Here is a tiny trained network, its code and every weight. The questions are about switching its units off for an input and a target symbol, where a switched-off unit gives its printed mean instead of its output.

import numpy as np


def w(rows, s, z=0):
    codes = np.array(rows[::2]) - 128.0
    scale = np.full(codes.shape[1], s)
    scale[-1] = z or s
    return codes * scale


def f(y):
    return y / 2 * (1 + np.tanh(0.7978845608 * (y + 0.044715 * y**3)))


def softmax(a):
    e = np.exp(a - a.max(-1, keepdims=True))
    return e / e.sum(-1, keepdims=True)


def log_softmax(a):
    a = a - a.max(-1, keepdims=True)
    return a - np.log(np.exp(a).sum(-1, keepdims=True))


def net(x, mask):
    ids = ['γδεζηθλμπψ'.index(c) for c in x.split()]
    T = len(ids)
    res = E[ids] + P[:T]
    u = 0
    for l in range(2):
        r = res
        for j in range(3):
            rows = slice(3 * j, 3 * j + 3)
            q, k, v = (r @ M[l][rows].T for M in (Q, K, V))
            z = softmax(np.where(np.tri(T) > 0, q @ k.T / 3**0.5, -1e9)) @ v
            o = O[l][rows]
            res = res + np.where(mask[u + j], z, o[:, -1]) @ o[:, :-1]
        u += 3
        y = f(res @ A[l][:, :-1].T + A[l][:, -1])
        res = res + np.where(mask[u : u + 8], y, B[l][:, -1]) @ B[l][:, :-1]
        u += 8
    return log_softmax(res[-1] @ U[:, :-1].T + U[:, -1])


Q, K, V, O, A, B = {}, {}, {}, {}, {}, {}
E = w([
[77,89,53,68,130],'γ',
[61,101,67,170,207],'δ',
[113,20,107,218,80],'ε',
[100,169,124,104,204],'ζ',
[139,159,156,134,33],'η',
[154,140,140,247,228],'θ',
[118,100,156,63,255],'λ',
[79,174,108,217,89],'μ',
[124,153,144,16,161],'π',
[161,48,163,92,48],'ψ',
],0.011)
P = w([
[202,152,94,103,121],'0',
[18,123,188,151,122],'1',
[213,155,54,124,121],'2',
[65,30,173,164,155],'3',
[197,164,88,126,102],'4',
[87,2,157,183,186],'5',
],0.0082)
Q[0] = w([
[70,148,119,120,101],'L0H1',
[140,142,134,155,118],'L0H1',
[101,125,131,163,160],'L0H1',
[171,131,154,87,93],'L0H2',
[136,108,95,86,104],'L0H2',
[103,109,250,222,120],'L0H2',
[121,59,21,140,143],'L0H3',
[189,162,152,72,122],'L0H3',
[52,136,107,111,155],'L0H3',
],0.012)
K[0] = w([
[168,165,94,94,96],'L0H1',
[114,101,114,121,143],'L0H1',
[79,110,185,119,115],'L0H1',
[116,111,168,85,96],'L0H2',
[84,94,109,87,86],'L0H2',
[187,115,156,206,131],'L0H2',
[88,60,9,126,101],'L0H3',
[147,153,192,55,126],'L0H3',
[112,171,19,141,202],'L0H3',
],0.011)
V[0] = w([
[166,72,104,224,192],'L0H1',
[247,106,40,168,150],'L0H1',
[110,19,33,166,93],'L0H1',
[102,133,228,231,155],'L0H2',
[201,228,69,54,102],'L0H2',
[109,102,164,78,73],'L0H2',
[84,61,135,170,136],'L0H3',
[132,36,238,135,177],'L0H3',
[3,106,28,188,146],'L0H3',
],0.0049)
O[0] = w([
[201,106,40,174,206,250],'L0H1',
[229,128,77,150,81,168],'L0H1',
[115,72,63,189,110,206],'L0H1',
[60,167,254,136,69,203],'L0H2',
[157,91,7,164,110,47],'L0H2',
[184,107,132,140,150,29],'L0H2',
[94,91,190,112,101,206],'L0H3',
[148,81,209,135,155,171],'L0H3',
[33,167,182,107,99,252],'L0H3',
],0.0051,0.0025)
A[0] = w([
[228,192,148,101,187,245],'L0N1',
[250,115,151,205,119,199],'L0N2',
[123,92,67,112,135,176],'L0N3',
[117,149,182,161,183,99],'L0N4',
[168,106,143,187,196,147],'L0N5',
[165,254,61,173,129,254],'L0N6',
[227,156,65,49,105,134],'L0N7',
[87,127,179,141,97,161],'L0N8',
],0.0096,0.0022)
B[0] = w([
[209,206,150,140,189,211],'L0N1',
[161,102,1,119,83,251],'L0N2',
[93,76,153,129,144,177],'L0N3',
[108,136,83,73,134,232],'L0N4',
[108,136,48,86,145,253],'L0N5',
[109,214,172,201,89,244],'L0N6',
[142,114,223,33,109,219],'L0N7',
[90,143,159,119,127,204],'L0N8',
],0.009,0.0045)
Q[1] = w([
[78,61,116,175,31],'L1H1',
[10,169,175,182,123],'L1H1',
[89,18,204,73,83],'L1H1',
[41,110,247,205,122],'L1H2',
[55,106,254,124,139],'L1H2',
[51,111,177,114,151],'L1H2',
[170,60,57,64,151],'L1H3',
[50,128,173,89,237],'L1H3',
[152,64,175,171,28],'L1H3',
],0.0061)
K[1] = w([
[140,57,135,151,23],'L1H1',
[67,115,154,173,111],'L1H1',
[118,1,179,65,103],'L1H1',
[52,75,95,87,205],'L1H2',
[86,91,77,27,232],'L1H2',
[102,122,94,120,199],'L1H2',
[139,66,114,17,144],'L1H3',
[88,186,88,99,231],'L1H3',
[165,133,89,134,49],'L1H3',
],0.008)
V[1] = w([
[137,253,142,111,235],'L1H1',
[166,122,102,64,74],'L1H1',
[42,20,103,166,54],'L1H1',
[95,114,204,179,109],'L1H2',
[69,104,116,113,198],'L1H2',
[161,177,121,163,91],'L1H2',
[103,90,182,121,72],'L1H3',
[80,141,180,219,102],'L1H3',
[77,194,87,117,229],'L1H3',
],0.0051)
O[1] = w([
[183,18,107,188,123,214],'L1H1',
[58,114,211,151,105,154],'L1H1',
[96,218,113,52,187,42],'L1H1',
[180,189,71,170,131,28],'L1H2',
[96,202,153,114,122,143],'L1H2',
[158,43,98,117,119,164],'L1H2',
[254,69,120,133,95,40],'L1H3',
[152,100,139,81,25,53],'L1H3',
[96,181,224,132,152,251],'L1H3',
],0.0041,0.0023)
A[1] = w([
[105,177,198,28,161,60],'L1N1',
[184,177,140,125,79,97],'L1N2',
[93,184,204,112,153,2],'L1N3',
[51,205,205,116,100,31],'L1N4',
[143,97,73,233,149,1],'L1N5',
[73,32,74,118,173,35],'L1N6',
[135,54,194,68,89,165],'L1N7',
[126,94,118,202,2,132],'L1N8',
],0.008,0.0058)
B[1] = w([
[161,163,188,108,53,243],'L1N1',
[221,151,148,143,49,159],'L1N2',
[185,119,90,68,71,182],'L1N3',
[201,111,133,48,159,253],'L1N4',
[136,206,173,49,139,223],'L1N5',
[182,114,144,187,2,174],'L1N6',
[114,219,92,89,207,227],'L1N7',
[32,129,132,38,130,214],'L1N8',
],0.0079,0.0044)
U = w([
[54,177,182,44,180,152],'γ',
[3,109,117,200,217,253],'δ',
[116,19,71,150,87,206],'ε',
[187,76,179,219,84,213],'ζ',
[185,102,139,115,30,58],'η',
[162,219,58,145,161,83],'θ',
[175,66,129,134,231,92],'λ',
[105,186,145,167,46,44],'μ',
[215,114,177,124,125,54],'π',
[191,58,63,44,156,35],'ψ',
],0.0064,0.0056)

Each question gives the input, a string of symbols that net reads in full, and the target symbol t.
The units are the heads (3 rows each of Q, K, V and O) and the neurons (one row each of A and B). Each row of codes is followed by its name. A weight is (code - 128) times the scale printed after its matrix; where a second scale follows, it is the last column's (O, A, B and U).
mask holds one flag per unit, layer by layer, with each layer's heads first. A switched-off unit (its flag False) gives its mean, the last column of its rows in O or B, instead of its output. The means were averaged over made-up inputs and are rounded, as every weight is.
A unit's drop is (log p(t) with every unit on - log p(t) with that unit switched off) / (log p(t) with every unit on - log p(t) with every unit switched off).
The circuit of an input: a set's keep is (log p(t) with only the set's units on - log p(t) with every unit switched off) / (log p(t) with every unit on - log p(t) with every unit switched off). Starting from the 12 units with the biggest drops (on a tie, the unit counted first), units are removed one at a time, each time the one whose removal leaves the highest keep (on an exact tie, the one counted first), for as long as the keep stays at least 0.8.
circuit, biggest first: the units of the circuit, biggest drop first
top k neurons: the k neurons with the biggest drops, biggest first
k most important neurons of layer l: the k neurons of layer l with the biggest drops, biggest first
drop when u is switched off: that unit's drop, to one decimal
input θ ψ θ μ, target γ: circuit, biggest first => L1H1, L0N1, L1N4, L0N2
input ψ ζ θ ψ θ ε, target γ: circuit, biggest first => L0H3, L1H1
input ψ θ γ, target γ: 2 most important neurons of layer 0 => L0N7, L0N2
input ε θ γ, target γ: top 2 neurons => L0N7, L0N3
input ε λ θ γ θ θ, target ε: top 2 neurons => L0N5, L1N6
input θ θ ε, target ε: 3 most important neurons of layer 0 => L0N2, L0N6, L0N1
input θ ε λ, target λ: top 2 neurons => L0N1, L0N6
input θ γ μ, target μ: 3 most important neurons of layer 0 => L0N6, L0N5, L0N4
input θ θ γ θ, target ε: top 3 neurons => L0N6, L0N5, L1N6
input η ζ π π, target δ: top 2 neurons => L0N7, L1N4
input θ ψ ψ, target ψ: 3 most important neurons of layer 0 => L0N2, L0N7, L0N6
input λ θ π θ γ π, target δ: 3 most important neurons of layer 0 => L0N7, L0N2, L0N1
input λ ψ γ ζ γ θ, target γ: 3 most important neurons of layer 0 => L0N8, L0N4, L0N1
input ψ μ θ δ, target γ: 2 most important neurons of layer 1 => L1N4, L1N1
input ψ η θ γ π ε, target γ: most important neuron of layer 1 => L1N4
input θ θ μ, target μ: 2 most important neurons of layer 1 => L1N8, L1N2
input θ θ γ γ π ψ, target γ: top 2 neurons => L0N1, L0N2
input ψ γ δ ζ δ ψ, target δ: top neuron => L0N7
input η ζ ψ δ, target γ: 2 most important neurons of layer 0 => L0N2, L0N8
input η θ ε, target ε: 2 most important neurons of layer 1 => L1N6, L1N8
input π ε π ζ π ψ, target γ: most important neuron of layer 1 => L1N7
input γ θ η μ, target γ: 3 most important neurons of layer 1 => L1N4, L1N6, L1N2
input ζ γ γ π δ, target δ: drop when L0H3 is switched off => 0.1
input η λ ζ, target ζ: drop when L0N6 is switched off => 0.2
input λ μ δ θ, target γ: drop when L0N4 is switched off => 0.3
